Here is a tiny trained network, its code and every weight. The questions are about switching its units off for an input and a target symbol, where a switched-off unit gives its printed mean instead of its output.

import numpy as np


def w(rows, s, z=0):
    codes = np.array(rows[::2]) - 128.0
    scale = np.full(codes.shape[1], s)
    scale[-1] = z or s
    return codes * scale


def f(y):
    return np.maximum(y, 0)


def softmax(a):
    e = np.exp(a - a.max(-1, keepdims=True))
    return e / e.sum(-1, keepdims=True)


def log_softmax(a):
    a = a - a.max(-1, keepdims=True)
    return a - np.log(np.exp(a).sum(-1, keepdims=True))


def net(x, mask):
    ids = ['αβηλπτω'.index(c) for c in x.split()]
    T = len(ids)
    res = E[ids] + P[:T]
    r = res
    for j in range(3):
        rows = slice(3 * j, 3 * j + 3)
        q, k, v = (r @ M[0][rows].T for M in (Q, K, V))
        z = softmax(np.where(np.tri(T) > 0, q @ k.T / 3**0.5, -1e9)) @ v
        o = O[0][rows]
        res = res + np.where(mask[j], z, o[:, -1]) @ o[:, :-1]
    y = f(res @ A[0][:, :-1].T + A[0][:, -1])
    res = res + np.where(mask[3:7], y, B[0][:, -1]) @ B[0][:, :-1]
    return log_softmax(res[-1] @ U[:, :-1].T + U[:, -1])


Q, K, V, O, A, B = {}, {}, {}, {}, {}, {}
E = w([
[119,215,137,69],'α',
[204,142,179,115],'β',
[192,178,74,96],'η',
[255,121,136,154],'λ',
[119,215,170,182],'π',
[120,180,69,197],'τ',
[61,84,138,173],'ω',
],0.0077)
P = w([
[173,133,128,129],'0',
[149,165,148,161],'1',
[135,169,148,190],'2',
[133,172,169,221],'3',
[114,207,165,236],'4',
[115,201,176,254],'5',
],0.0039)
Q[0] = w([
[93,52,172,88],'head 0',
[111,54,78,126],'head 0',
[63,75,106,60],'head 0',
[70,63,36,34],'head 1',
[81,58,146,152],'head 1',
[86,208,154,199],'head 1',
[174,252,167,247],'head 2',
[125,152,61,187],'head 2',
[124,162,140,87],'head 2',
],0.032)
K[0] = w([
[135,187,85,56],'head 0',
[203,130,87,116],'head 0',
[187,158,139,56],'head 0',
[174,152,101,3],'head 1',
[160,110,202,98],'head 1',
[30,118,164,145],'head 1',
[105,204,131,243],'head 2',
[192,119,78,167],'head 2',
[105,166,126,98],'head 2',
],0.031)
V[0] = w([
[188,194,162,112],'head 0',
[201,76,56,177],'head 0',
[129,80,112,58],'head 0',
[6,196,102,98],'head 1',
[102,110,38,169],'head 1',
[87,63,139,160],'head 1',
[136,123,178,177],'head 2',
[57,124,68,171],'head 2',
[196,113,46,162],'head 2',
],0.023)
O[0] = w([
[202,141,98,183,193],'head 0',
[61,190,38,99,122],'head 0',
[139,60,83,81,1],'head 0',
[119,112,14,252,134],'head 1',
[40,157,138,179,120],'head 1',
[64,67,152,123,113],'head 1',
[143,115,191,98,209],'head 2',
[29,93,116,165,121],'head 2',
[59,223,109,90,137],'head 2',
],0.019,0.009)
A[0] = w([
[46,62,124,118,94],'neuron 0',
[159,102,5,146,34],'neuron 1',
[184,81,175,67,2],'neuron 2',
[72,46,127,64,242],'neuron 3',
],0.013,0.00081)
B[0] = w([
[246,142,74,98,220],'neuron 0',
[70,45,36,43,159],'neuron 1',
[46,44,143,188,250],'neuron 2',
[23,163,251,81,167],'neuron 3',
],0.011,0.014)
U = w([
[253,148,161,172,161],'α',
[103,100,114,123,137],'β',
[143,60,63,107,172],'η',
[10,173,99,182,144],'λ',
[44,25,171,182,99],'π',
[202,214,63,59,3],'τ',
[98,162,213,25,168],'ω',
],0.0032,0.0023)

Each question gives the input, a string of symbols that net reads in full, and the target symbol t.
The units are the heads (3 rows each of Q, K, V and O) and the neurons (one row each of A and B). Each row of codes is followed by its name. A weight is (code - 128) times the scale printed after its matrix; where a second scale follows, it is the last column's (O, A, B and U).
mask holds one flag per unit, heads first, then neurons. A switched-off unit (its flag False) gives its mean, the last column of its rows in O or B, instead of its output. The means were averaged over made-up inputs and are rounded, as every weight is.
A unit's drop is (log p(t) with every unit on - log p(t) with that unit switched off) / (log p(t) with every unit on - log p(t) with every unit switched off).
The circuit of an input: a set's keep is (log p(t) with only the set's units on - log p(t) with every unit switched off) / (log p(t) with every unit on - log p(t) with every unit switched off). Starting from all 7 units, units are removed one at a time, each time the one whose removal leaves the highest keep (on an exact tie, the one counted first), for as long as the keep stays at least 0.8.
units of the circuit, in order: the units of the circuit, biggest drop first
most important unit: the unit with the biggest drop
top k neurons: the k neurons with the biggest drops, biggest first
which heads matter: for each layer, one digit per head in row order, 1 if its drop is at least 0.15 and else 0, layers parted by /
drop of u: that unit's drop, to one decimal
input π π τ, target λ: units of the circuit, in order : head 2; head 1
input ω λ β, target ω: most important unit : head 0
input π β τ α β η, target λ: units of the circuit, in order : head 2; head 1
input τ λ π ω τ λ, target ω: top 3 neurons : neuron 3; neuron 0; neuron 2
input λ λ ω, target λ: which heads matter : 111
input λ α α β, target π: which heads matter : 010
input α π π α, target α: units of the circuit, in order : head 0; head 1
input ω η π, target ω: which heads matter : 110
input β η α τ π, target α: units of the circuit, in order : head 0; neuron 2
input α α α λ α, target η: units of the circuit, in order : neuron 1; head 1
input ω ω ω, target ω: which heads matter : 100
input α ω π π λ, target π: which heads matter : 101
input ω α η, target ω: units of the circuit, in order : head 0; neuron 3; head 1
input α π η, target α: which heads matter : 110
input ω λ α, target ω: units of the circuit, in order : head 0; neuron 3; neuron 2
input α η η ω β τ, target ω: which heads matter : 111
input η β η, target τ: most important unit : head 2
input β β α α η τ, target λ: which heads matter : 000
input π η π ω τ π, target ω: which heads matter : 111
input τ λ α π τ β, target λ: most important unit : head 1
input β λ β, target π: which heads matter : 010
input α λ π π β π, target α: drop of head 2 : 0.0
input α λ α, target η: drop of head 1 : 0.8
input π τ β, target λ: drop of neuron 0 : 0.2
